Below is a small trained network, with its code and all its weights. Each question gives an input and a class and asks what happens when units are switched off, that is, made to give their printed mean instead of their output.

import numpy as np


def w(rows, s, z=0):
    codes = np.array(rows[::2]) - 128.0
    scale = np.full(codes.shape[1], s)
    scale[-1] = z or s
    return codes * scale


def f(y):
    return y / 2 * (1 + np.tanh(0.7978845608 * (y + 0.044715 * y**3)))


def log_softmax(a):
    a = a - a.max(-1, keepdims=True)
    return a - np.log(np.exp(a).sum(-1, keepdims=True))


def net(x, mask):
    res = np.array(x, float).reshape(1, 4) / 4 @ E
    y = f(res @ A[0][:, :-1].T + A[0][:, -1])
    res = res + np.where(mask, y, B[0][:, -1]) @ B[0][:, :-1]
    return log_softmax(res[-1] @ U[:, :-1].T + U[:, -1])


A, B = {}, {}
E = w([
[123,62,176],'x0',
[9,211,174],'x1',
[134,9,121],'x2',
[48,137,62],'x3',
],0.013)
A[0] = w([
[207,127,101,2],'N1',
[147,100,38,118],'N2',
[126,250,143,62],'N3',
[171,112,157,209],'N4',
[188,130,121,71],'N5',
[128,77,52,42],'N6',
[135,83,195,96],'N7',
[95,116,60,125],'N8',
[98,118,166,254],'N9',
[128,187,183,104],'N10',
[131,88,186,112],'N11',
],0.021,0.0046)
B[0] = w([
[68,41,103,194],'N1',
[151,115,67,192],'N2',
[133,251,181,250],'N3',
[135,53,122,193],'N4',
[51,62,111,178],'N5',
[224,180,65,189],'N6',
[180,62,201,191],'N7',
[118,201,51,168],'N8',
[35,136,178,169],'N9',
[198,203,106,199],'N10',
[191,63,229,182],'N11',
],0.012,0.022)
U = w([
[136,170,169,168],'0',
[187,121,55,45],'1',
[85,124,128,135],'2',
[134,136,173,239],'3',
[116,69,95,125],'4',
[182,75,250,3],'5',
],0.018,0.0039)

Each question gives the input, the list of numbers given to net, and the class t.
The units are the neurons (one row each of A and B). Each row of codes is followed by its name. A weight is (code - 128) times the scale printed after its matrix; where a second scale follows, it is the last column's (A, B and U).
mask holds one flag per neuron, in row order. A switched-off neuron (its flag False) gives its mean, the last column of its row in B, instead of its output. The means were averaged over made-up inputs and are rounded, as every weight is.
A unit's drop is (log p(t) with every unit on - log p(t) with that unit switched off) / (log p(t) with every unit on - log p(t) with every unit switched off).
The circuit of an input: a set's keep is (log p(t) with only the set's units on - log p(t) with every unit switched off) / (log p(t) with every unit on - log p(t) with every unit switched off). Starting from all 11 units, units are removed one at a time, each time the one whose removal leaves the highest keep (on an exact tie, the one counted first), for as long as the keep stays at least 0.8.
circuit, biggest first: the units of the circuit, biggest drop first
most important unit: the unit with the biggest drop
top k neurons: the k neurons with the biggest drops, biggest first
drop of u: that unit's drop, to one decimal
input [5,-7,-7,4], class 4: circuit, biggest first	[N10 N3]
input [1,-8,5,-3], class 4: most important unit	N1
input [-7,-7,8,-4], class 4: top 3 neurons	[N1 N5 N10]
input [-7,-5,-2,-1], class 4: circuit, biggest first	[N1 N10]
input [2,8,4,3], class 2: circuit, biggest first	[N3 N9]
input [-4,-7,7,-7], class 4: top 2 neurons	[N1 N5]
input [-1,3,5,4], class 1: top 2 neurons	[N3 N8]
input [-5,-7,6,-4], class 4: top 2 neurons	[N1 N5]
input [-1,5,5,4], class 2: drop of N3	0.6
input [4,-8,-2,-2], class 4: drop of N1	0.2
input [0,6,3,4], class 2: drop of N6	0.3
